Rows are numbered. After the first four, each row is followed by the numbers of the three nearest rows among all rows above it, by straight-line distance, nearest first.
In the rows, 128 means zero.
0: [141 174 106 116 127 122 169 159 185 107 110 129  94 135 154 217 150  74
 165 130 155 158 146 128 116 123 108 153 163  75 114 180 119 107 118 144
  68 145 122]
1: [190 136  91 125 147 106 158 169 158 110 124 124 122 146 140 232 113  59
 200 134 127 109 167 120 139 144 113 154 157 134 106 168 149  95  89 137
  95 183 119]
2: [182 166 120 116 138 105 179 145 184  84  91 148 134 142 178 255  86  36
 190 134 145 125 180 125  90 146 118 139 177 105  81 188 124  94  86 159
  20 190  82]
3: [140 133 164 130 103 104 104 113 109 174 147  97 176 158 165 153  94 235
  17 121 126 149 120 100 145 117 151 124 104 160 131 100 136 131 149 132
 128  88 152]
4: [157 134  99 114 165 135 152 133 133 104 144 145  95 114 149 161 133  46
 178 135 121 136 131 154 134 144  86 160 124 136 100 138 153 112 124 130
 110 157 109]
1 0 2
5: [159 155 107 126 132 107 123 174 116  96 117 117 127 133 110 202 102  69
 199 116 108 131 152 124 138 123 107 148 130 124 102 188 147 106 117 140
 126 188 103]
1 4 0
6: [141 157 122 128 133 133 163 146 158  67 125 152 100 128 160 231 124  69
 185 130 122 150 158 147 136 141 114 145 163 117  87 187 137 133  88 133
  56 142 113]
0 1 2
7: [141 153 121 171 126  84  91 128 124 117 120 111 146 118  72 118  95 164
 150 132 127 128 130 129 127 130 141 127 107 128 135 155 142  99 145 129
 158 131 104]
5 4 3
8: [144 147 107 125 139 137 154 151 133 100 101 126 134 138 110 163 118  58
 200 149 118 132 143 129 141 124 134 140 156 116 117 161 135  80 110 117
 113 179  95]
5 1 4
9: [172 140 124 160 130  85 109 154 119  99 112 123 145 152 110 202  83 137
 156 117 128 128 176 126 129 111 123 123 143 120 107 146 139  95 115 136
 121 167 109]
5 7 8
10: [143 132 130 145 121 101 143 140 142  70  84 146 148 118 108 195 105  96
 185 114 128 120 145 140 148 136 106 138 126 137 140 171 152  99 135 127
 132 185 104]
5 8 9
11: [126 164 101 141 118 136 141 122 119 100  85 112 128 116  70 166  97 118
 218 113 112 136 130 112 138 100 116 126 119 121 130 147 145  96 121 139
 142 173 109]
10 8 5
12: [169 134 141 164 132 101 113 141 127 124 118 127 174 132 129 182  77 159
 158 114 128 111 137 103 120 131 142 136  92 144 130 167 148  99 124 110
 129 147 143]
9 7 10
13: [132 134 108 160 115  96  96 117 120 140 108 138 144 142 101 144  90 183
 125 106 137  95 114 110 122 128 142 125 104 138 128 128 127  80 129 133
 166 127 124]
7 12 9
14: [149 105 181 124 118  86  90 134 145 193 191 106 184 150 187 151  94 205
  26 111 127 117 104 119 110 139 158 111 110 128 146 107 130 120 127 108
 116  51 135]
3 13 12
15: [157 119 121 154 127 107 120 133 139 123 127 136 141 148 134 232  78 115
 175 113 110 116 175 123 114 137 135 142 117 103 118 166 142  81 125 138
 111 171 119]
9 12 5
16: [112 119 128 104 151 146 170 139 178 110 124 136  95 125 164 203 148  22
 176 130 131 137 130 153 125 137 107 123 160 147  98 149 118 122  95 147
  57 124 116]
6 4 0
17: [161 108 133 169 130  76 113 134 120  95 131 134 141 153 143 229  80 151
 156 123 102 125 154 114 119 120 146 153 122 129 101 147 123  72 125 117
 103 147 128]
15 9 12
18: [156 111 154 129 117 105  97 125 119 158 141 103 159 169 147 143  99 221
  56 112 132 124 110  84 115 106 152 122  90 150 122 122 130 122 140 133
 142 101 115]
3 14 13
19: [164 148 106 108 148 115 138 158 142  90 113 141  97 113 168 255 109  52
 197 138 125 131 183 109 114 129 136 153 163 113 117 174 121 132 110 145
  78 162 107]
6 1 0
20: [136 152 122 151 111 138 145 142 126  99  66 133 130 133 109 201 117  93
 195 158 120  88 169 117 118 115 135 141 144 120 115 175 119 100  97 133
 109 171  99]
8 10 5
21: [138 134 115 117 125 119 161 152 155 102 117 148 103 142 153 220 129  74
 181 156 130 129 156 121 133 127 107 126 158 111 113 151 143 130 125 151
  78 166 114]
6 19 0
22: [128 105 160 153 119  92  73 118 136 193 155 100 169 156 152 132  74 228
  49  94 112 137 138 120 121  99 149 131  88 151 122  86 114 129 146 145
 112  77 157]
3 18 14
23: [156 156 112 164 127  83 125 138 137 118 106 129 130 135 115 195  83 116
 173 121 114 131 163 113 138 131 128 136 142 126 116 142 138  98 120 128
 133 170 118]
9 15 10
24: [127 151  98 126 118 122 119 134 107 104  96 151 154 127  69 136 105 108
 207 142 110 113 139 134 138 142 109 151 158 119  82 159 132  79 127 165
 160 201 114]
11 8 5
25: [150 137 105 166 125  95 131 152 115  88 104 131 140 132 120 198 122 108
 209 112 105 128 162 137 149 136 111 132 151 130 115 137 145  98 118 134
 109 165 121]
23 10 9
26: [154 136 138 126 108  96  95 147 119 119 130 142 148 147 133 157  89 161
 133 127 126 129 141 124 108 122 123 144 115 130 142 153 145 102 120 140
 158 144 105]
12 13 7
27: [156 129 112  85 157 127 155 150 158  97 137 124  92 107 174 186 154  57
 170 145 122 130 131 162 146 154  97 151 173 130  90 155 124 139 119 145
  96 150 121]
4 16 21
28: [170  97 183 153 117  89  83 111 153 159 185 111 171 159 199 171  65 207
  54 109 137 121 141 126 105 111 140 123 102 135 110 109 138 111 128 121
  97  80 129]
14 22 18
29: [139 139 123 117 122 113 172 143 144 125  97 137 117 135 168 238 120  40
 180 149 135 145 171 131 151 162 131 165 159 119  98 158 130 123 118 165
  60 144  90]
21 19 6
30: [158 159  93 164 129 104  94 124  97 151 135 121 157 119 100 153 109 179
 150 119 119 134 117 127 108 117 112 132 139 130 142 144 121  79 138 117
 156 169 117]
7 13 26
31: [196 110 162 112 131  44 106 134 163 152 180 116 164 203 212 255  42 191
  79 109 126 146 169  94  87 136 145 153 134 118 104 133 138  98 131 152
  56  94 111]
28 17 14
32: [166 145 142 148 124 105 102 125 111 135 105 126 148 127 100 154  75 170
 127 121 119 126 129 136 117 127 116 149 117 132 131 131 151  83 142 127
 162 139 116]
26 13 7
33: [182 124 127 150 156  88 128 137 148  96 137 130 156 155 150 225  97 119
 183 120 155 105 164 145 146 120 129 136 121 110 135 156 139  56 123 118
 124 164 103]
15 9 17
34: [134 149 126 113 142 125 170 139 169  91  98 145  83 158 146 208 134  56
 176 136 128 131 136 148 129 137 116 161 175 109 111 156 125 125 100 153
  48 159 106]
21 6 0
35: [140 114 155 149 151 109  83  99 144 150 170 109 180 154 198 137  61 198
  36 120 133 128 121 117 111 146 116 112  91 120 138 108 107 120 118 131
 115  79 136]
28 14 22
36: [158 136 130 158 123  83 109 144 149 105 136 122 148 153 147 230  81 115
 184  98 134 131 165  96 111 122 142 142 141 141  92 169 133  61 130 135
  99 185 108]
15 17 9
37: [169 143 122 135 116  74 123 130 135 102 114 127 144 135 120 194  84 128
 185 134 144 119 156 125 109 116 141 132 147 135 104 151 123  87 125 122
 127 173 107]
23 9 36
38: [155  99 166 149  93 114  76 103 123 180 175 130 170 173 169 129  57 255
  10 139 147 112 116 104 114 134 162 103  91 124 129  89 123 140 158 132
 107  72 155]
3 22 14
39: [149  98 168 156 115  87  85 110 127 161 192 114 158 176 201 150  87 209
  48 121 120 136 142  82 122 124 130 109  86 132 107 127 121 103 126 127
 114 123 125]
28 35 18
40: [138 109 117 146 112  99  95 136 143 152 123 134 153 155 143 142  94 171
 103 130 124 128 135 122 116 116 129 129 107 142 129 137 130  98 122 141
 142 124 117]
26 13 32
41: [181 158 122 146  92  67 112 150 140 107 109 161 152 174 151 255  69 131
 173 125 133 122 202 118 102 121 140 128 153 105 120 178 120  96  97 147
  84 185  89]
36 15 9
42: [122 158 125  94 130 137 182 162 162  94 133 150  85 132 181 203 158  47
 160 157 124 175 142 133 132 146 119 150 167 116 101 135 114 155 103 153
  61 135 108]
34 16 27
43: [174 117 147 153 129  76  93 129 126 150 147 144 177 152 156 151  89 156
 114 125 128 116 136 110 126 118  93 136 102 128 102 136 127 105 128 133
 184 146 117]
40 26 32
44: [159 140 123 119 126 124 163 159 142  74  83 115 125 123 138 224 124  65
 181 142 113 137 165 127 130 127 141 121 167  90 103 165 126 115 130 137
  70 174 109]
21 19 6
45: [145 104 181 141  91  96  74 129 117 157 159 113 165 167 162 144  82 210
  32 130 156 111 112 105 100 130 151 102 101 140 136 117 109 133 143 147
 117  74 151]
38 18 14
46: [143 130 134 160 122  76  89 117 119 150 138 149 128 135 106 175  74 169
 124 102 128 122 152 116 134 118 130 129 110 140 142 143 147  79 132 140
 150 152 124]
32 13 26
47: [164 132 108 162 128  96 127 170 131  91  94 131 155 129 115 207  90 108
 191 130 139 132 175 102 142 131 101 123 143 119 112 157 154  96 130 130
 123 175 119]
23 25 9
48: [149 111 151 153 106  99 100 102 138 161 146 116 126 149 124 137  86 195
  92 106 132 115 138 111 106  93 141 131  99 131 112 130 151 109 127 140
 157  99 121]
40 18 13
49: [161 129 110 146 127  86 122 131 136 110 139 122 151 134 140 205  86 131
 159 107 103 115 173 117 129 126 120 139 141 124 119 172 144  88 123 123
 119 155 128]
15 23 9
50: [134 156  90 120 128 145 171 146 145 109 111 136  88 116 135 154 136  62
 202 140 116 135 151 135 118 153 100 136 165 121 115 149 136 143 100 151
  81 166 107]
21 34 4
51: [127 109 154 155  88 105  68 103 128 178 187 122 187 161 135  65  74 229
   9 112 131 117 102 105  94  96 175 121  89 167 143 102 113 123 152 142
 147  61 141]
38 22 45
52: [124 134 131  62 154 146 172 121 163 111 160 135  68 112 218 163 150   4
 120 140 140 149 159 144 131 146 139 179 173 116  86 141 121 163 102 153
  33 100 119]
42 16 27
53: [158 134 119 112 147 116 153 143 127  94 136 152 115 120 145 190 120  73
 172 132 125 132 139 149 152 144 121 130 162 139 128 155 124  91 138 122
 109 173  80]
8 4 21
54: [154 139 133 121 135 127 171 159 174 102 113 138 107 151 172 219 118  49
 189 128 136 115 166 162 129 140  96 148 153 100 102 150 122 133 116 138
  71 153 108]
34 21 6
55: [170  94 159 127 117  95  99 137 138 167 187 138 170 189 190 141  73 198
  56 121 122 112 113 111 129 141 126 113 116 169 106 103 142 108 149 133
 151  91 137]
39 28 18
56: [146 148 114 106 138 107 170 153 137  81 106 129 105 105 169 196 139  77
 193 126 130 129 129 141 160 144 119 148 156 139 123 146 142 117 120 135
 115 163 127]
53 27 21
57: [157 157 104 137 139  93 145 129 120  98 119 129 144 136 144 235 107  81
 190 140 132 129 151 124 136 145  92 154 142 127  94 164 147  94 110 121
 107 177 125]
1 5 25
58: [163 128 131 146 129  90  99 123 120 142 130 125 155 134 115 160  77 143
 148 120 106 134 141 122 100 122 140 119 120 127 137 145 136  74 129 144
 165 147 130]
32 26 46
59: [174 150 118 134 119  90 122 160 136  91 113 134 139 146 117 214  84  88
 204 120 168 132 176  98 117 127 124 145 143 102 111 167 149  92 128 145
 119 186  89]
47 37 5
60: [ 98 152 124  90 139 123 180 144 165 117 111 138  82 135 194 218 138  39
 140 149 145 152 173 142  98 153 113 140 181  98  95 147  81 145 111 146
  24 141 105]
42 34 16
61: [139 127  99 104 171 136 137 137 159  95 111 126 110 125 110 193 123  70
 222 118 135 119 145 135 147 126 111 143 157 110 140 150 113  97 121 125
 125 177  99]
8 53 56
62: [150  71 170 105 118  80  98 101 118 190 253 106 195 169 217 153  63 195
   8 102 132 123 105 121 107 127 119 137 104 150 105  66 137 133 135 149
 132  51 137]
14 55 28
63: [177 136 125 146 123  68 108 150 129 116 132 122 165 150 143 169  69 141
 131 115 121 113 145 124 121 115 118 138 148 140 118 140 127 100 130 103
 135 135 114]
49 26 9
64: [117 143  95 100 150 150 154 139 144  98 104 130  78 108 142 158 166  48
 161 113 131 115 125 144 130 160 101 135 174 117 111 162 126 140  93 110
  90 136 130]
50 27 16
65: [163 121 143 155 118 109 117 122 120 128 147 122 146 159 148 161  76 204
  97 114 118 109 143 112 125 136 135 114 107 148 116 134 129  94 142 127
 117 115 128]
40 48 18
66: [147 122 110 152 147  98 107 147 116 121  97 119 138 127 142 201  86  97
 190 115 116 133 175 140 158 148 116 129 148 133 107 156 130  57 140 127
 133 170 122]
23 25 47
67: [166 125 107 149 114  91 127 124 119 127 108 129 152 128  95 173 111 159
 154 130 121 123 165 111 148 120 112 141 120 157 143 146 143  85 123 134
 117 152  95]
23 9 49
68: [153 117 139 126 115  62 116 116 147 154 169 128 156 149 139 197  55 171
 110 129 122 110 123 110 127 121 141 120 114 111 120 118 129  89 107 128
 107 113 118]
65 40 63
69: [160  83 150 135 124  72  76  98 155 152 210 105 177 146 195 175  86 191
  17 111 147 125 121 111 111 128 130 110  96 159 113 119 129 134 125 135
  97  45 150]
28 14 35
70: [115 150 112 110 150 144 171 140 158 100 126 140  85 115 154 162 163  48
 164 132 151 147 133 133 137 127 106 129 186 132 115 164 112 156 110 125
  76 119 120]
64 16 42
71: [126 136 148  89 135 143 182 152 173  89 117 128  88 121 185 216 159  28
 138 156 141 139 147 130 105 148 120 148 168 112  98 143 113 155 105 167
  41 146 119]
42 60 16
72: [177 103 156 148 114  81  92 109 136 173 171 119 163 154 173 164  87 203
  53 114 138 125 161  85 108 126 147 133 106 124 114 100 129 120 129 138
 107 106 128]
28 39 18
73: [171 139 101 135 132  94 141 141 144 106 117 139 136 143 149 238 109  79
 199 106 139 118 171 117 142 124 115 135 151 137 111 183 148  90 125 129
 110 172 104]
57 1 59
74: [161 144 119 147 123 109 132 127 139 110  95 137 130 122 108 194 100 110
 185 127 110 125 151 110 134 123 130 158 134 128 116 135 129  87 127 137
 126 187  99]
23 37 25
75: [121  97 122  77 161 128 186 141 175 112 147 131 117 131 214 206 170  32
 141 136 139 133 143 138 137 143 114 166 194  87 109 154 124 152 111 154
  25 116 107]
71 52 60
76: [110 147 121  85 151 171 175 128 159  84  95 148  86 115 168 142 165  15
 149 136 140 130 119 134 126 137 106 145 182 107 100 138 110 148 113 122
  60 112 116]
70 64 16
77: [164 149 106 145 120  75 166 154 128 105 101 120 161 145 125 208  83  82
 186 121 156 110 173 130 128 139 111 145 136 107  91 165 157  99 114 144
  96 186 107]
59 57 47
78: [176 112 164 154 108  83  85 115 145 183 139 113 168 172 177 182  69 196
  53  96 130 130 160  84 103 124 148  88  92 110 121 127 123 104 115 136
  98  85 131]
72 28 39
79: [154 156  99 126 129 106 179 157 152  97 118 134  96 131 139 228  96  74
 177 136 136 114 168 120 152 150 103 135 147 117  96 144 134  86  95 135
  82 185  90]
1 21 57
80: [153 124 100 174 109 122  97 135  96 133 114  99 133 147 120 218  78 153
 171 102 134 127 157 117 122 115 122 135 114 125 136 154 127  87 112 145
 117 156 119]
9 15 49
81: [135 117 175 146 113  87  92 116 133 174 163 106 173 164 134 167  78 224
  49 118 132 113 114  91 114 132 142 116  82 151 118 136 129 117 130 134
 146  71 146]
18 45 3
82: [160 149 104  98 114 118 165 151 181 101 146 146 103 133 169 227 103  48
 173 142 133 132 188 150 149 157 101 174 153 123  96 138 123 109 101 124
  88 164 105]
54 79 29
83: [173 156 124 132 126 115 156 163 161  92 110 131 117 140 183 245 106  67
 192 130 126 129 154 120 135 138 123 158 155 125 118 159 143 114 121 122
  74 158 103]
19 54 21
84: [171 129 136 155 100  99  99 132 121 123 106 114 147 145 103 165  87 173
 129 126 106 115 145 109 118 102 151 124 113 117 132 128 134  95 125 111
 139 147 118]
32 58 26
85: [129 130 139 160 118  79  87 129 114 166 154 127 145 138 116 126 100 188
 114 104 136 131 113 116 131 113 140 117  97 132 138 128 124 118 151 114
 171 115 135]
13 48 40
86: [147 116 135 131 117  97  86 114 128 151 151 113 179 160 157 147 107 212
  82  96 123 119 128 118 104 111 149 106 103 116 143 133 140 118 127 145
 146 111 141]
18 48 40
87: [ 91 135 146  71 155 165 205 143 179 123 139 136  73 119 167 166 172  55
 127 178 122 148 130 136 114 148 133 150 198 101 108 160 110 193  97 158
  22 120 119]
71 42 52
88: [131 157 109 168 123 106 101 141 122 106 114 123 137 146  95 175 114 136
 176 109 130 138 140 122 137 118 114 128 131 141 115 131 154  74 113 123
 135 156 118]
23 9 25
89: [150 102 147 151 127  94 102 107 155 170 181 139 174 174 179 147  87 224
  50 107 139 112 131 121 118 118 159 127  96 144 133 110 114 130 145 145
 108  66 133]
28 72 22
90: [140 137 117 149 107 111 132 133 142 116  78 130 153 140 111 238  82 101
 178 116 130 125 181 121 136 120 136 146 147 113 108 186 117  81 123 135
  96 198 110]
15 74 73
91: [161 148  97 166 122  96 141 156 131  99  98 134 118 130 129 200  99  97
 191 122 122 109 149 133 108 144 136 130 132 127 109 160 130 100 136 127
 108 161 112]
23 25 74
92: [154 139  90 130 123  90 154 150 133  85 121 131 103 116 122 214 100  74
 193 119 122 128 156 121 142 120 104 133 153 112 127 165 140  93 126 121
 111 185 119]
73 5 57
93: [155 106 145 139 109  95  67 101 139 178 179 103 162 151 162 139  84 255
  34 142 127 131 125 115 114 103 148 129 106 151 134 115 122 116 139 138
 117  89 143]
22 89 3
94: [142 139  99 130 135 131 180 161 143 107 140 137 112 116 149 186 147  57
 195 130 121 120 170 132 143 136 123 136 155 113 119 146 125 116 116 133
  79 161 112]
21 50 56
95: [165 144 146 154 111  84  96 117 107 117 131 107 164 131 117 173  77 183
 136 112 136 126 125 137 138 116 127 128 105 146 133 124 150  66 141 138
 169 137 125]
32 46 58
96: [149 133 131 141 118  83  94 133 111 129 147 134 161 117 104 163  84 145
 148 115 127 110 129 106 124 118 123 125  93 140 147 137 152  94 116 134
 142 166 120]
46 58 26
97: [161  85 153 153 115 109  78 104 123 186 181 120 160 155 150 106 121 216
  37 114 128 125 105 126 123 126 143 117  89 152 132 110 143 129 156 118
 155  80 143]
93 18 89
98: [160 111 162 133 104  97  75 100 141 180 160 119 175 171 146 119  95 241
  39 121 131 106  98  92 104 124 149 102  80 156 147 128 126 103 124 129
 113  78 141]
93 81 45
99: [161 159 114 141 112 100 119 136 139 101 108 129 105 139 131 229 118 121
 179 143 126 109 170 113 116 126 119 139 130 123 109 149 140 103 119 147
  96 195 111]
74 91 23
100: [177 122 151 154 116  69  93 119 145 139 171 122 191 162 173 179  58 180
  99 130 124 135 150 111 108 124 150 120 114 132 124 130 109  86 146 133
 116 104 119]
68 65 72
